Below is a small trained network, with its code and all its weights. Each question gives an input and a class and asks what happens when units are switched off, that is, made to give their printed mean instead of their output.

import numpy as np


def w(rows, s, z=0):
    codes = np.array(rows[::2]) - 128.0
    scale = np.full(codes.shape[1], s)
    scale[-1] = z or s
    return codes * scale


def f(y):
    return np.maximum(y, 0)


def log_softmax(a):
    a = a - a.max(-1, keepdims=True)
    return a - np.log(np.exp(a).sum(-1, keepdims=True))


def net(x, mask):
    res = np.array(x, float).reshape(1, 8) / 4 @ E
    y = f(res @ A[0][:, :-1].T + A[0][:, -1])
    res = res + np.where(mask, y, B[0][:, -1]) @ B[0][:, :-1]
    return log_softmax(res[-1] @ U[:, :-1].T + U[:, -1])


A, B = {}, {}
E = w([
[2,46,89],'x0',
[31,222,228],'x1',
[129,126,126],'x2',
[131,129,128],'x3',
[128,128,129],'x4',
[90,218,16],'x5',
[133,129,125],'x6',
[129,127,125],'x7',
],0.0071)
A[0] = w([
[191,200,158,183],'N0',
[117,173,79,84],'N1',
[255,209,152,3],'N2',
[93,176,78,107],'N3',
[86,176,170,11],'N4',
[50,72,97,2],'N5',
[119,196,64,94],'N6',
[112,174,63,63],'N7',
[118,194,44,59],'N8',
[230,206,148,35],'N9',
[201,44,36,72],'N10',
[94,171,170,35],'N11',
[150,71,207,25],'N12',
[183,81,68,25],'N13',
[187,81,59,16],'N14',
[191,63,69,91],'N15',
[113,201,53,79],'N16',
],0.009,0.0078)
B[0] = w([
[83,100,41,254],'N0',
[163,62,210,160],'N1',
[2,52,102,195],'N2',
[174,93,159,181],'N3',
[53,210,252,144],'N4',
[10,56,66,157],'N5',
[170,90,181,186],'N6',
[151,65,208,161],'N7',
[161,66,226,179],'N8',
[18,64,108,191],'N9',
[86,195,196,241],'N10',
[95,195,199,147],'N11',
[220,46,235,161],'N12',
[60,195,216,166],'N13',
[50,185,210,169],'N14',
[94,189,176,216],'N15',
[169,77,188,188],'N16',
],0.0079,0.0059)
U = w([
[90,253,181,9],'0',
[151,140,98,232],'1',
[56,58,64,8],'2',
[223,72,179,33],'3',
[158,169,92,233],'4',
[155,159,92,211],'5',
[157,167,96,198],'6',
],0.012,0.011)

Each question gives the input, the list of numbers given to net, and the class t.
The units are the neurons (one row each of A and B). Each row of codes is followed by its name. A weight is (code - 128) times the scale printed after its matrix; where a second scale follows, it is the last column's (A, B and U).
mask holds one flag per neuron, in row order. A switched-off neuron (its flag False) gives its mean, the last column of its row in B, instead of its output. The means were averaged over made-up inputs and are rounded, as every weight is.
A unit's drop is (log p(t) with every unit on - log p(t) with that unit switched off) / (log p(t) with every unit on - log p(t) with every unit switched off).
The circuit of an input: a set's keep is (log p(t) with only the set's units on - log p(t) with every unit switched off) / (log p(t) with every unit on - log p(t) with every unit switched off). Starting from the 12 units with the biggest drops (on a tie, the unit counted first), units are removed one at a time, each time the one whose removal leaves the highest keep (on an exact tie, the one counted first), for as long as the keep stays at least 0.8.
units of the circuit, in order: the units of the circuit, biggest drop first
unit that matters most: the unit with the biggest drop
k most important neurons: the k neurons with the biggest drops, biggest first
drop when u is switched off: that unit's drop, to one decimal
input [-8,1,-1,-2,-4,3,8,6], class 2: units of the circuit, in order => N2; N9
input [-5,6,1,-8,-8,-1,-1,4], class 1: units of the circuit, in order => N10; N0
input [-6,6,-2,1,4,-7,7,8], class 5: unit that matters most => N0
input [-5,6,0,7,2,7,2,7], class 1: units of the circuit, in order => N0; N10; N15
input [-4,-5,-4,2,-4,2,-1,2], class 0: units of the circuit, in order => N10; N15; N14
input [-5,6,8,7,-2,0,1,8], class 5: units of the circuit, in order => N10; N0
input [5,4,1,5,7,-8,4,2], class 3: 2 most important neurons => N12; N0
input [-5,-8,-5,0,8,3,2,3], class 0: drop when N10 is switched off => 0.2
input [6,-3,1,-3,-7,-5,1,6], class 4: drop when N5 is switched off => -0.2
input [-8,-3,1,-4,6,-4,3,-3], class 2: drop when N2 is switched off => 0.3
input [5,-5,3,-5,-1,-4,8,-3], class 6: drop when N2 is switched off => 0.1
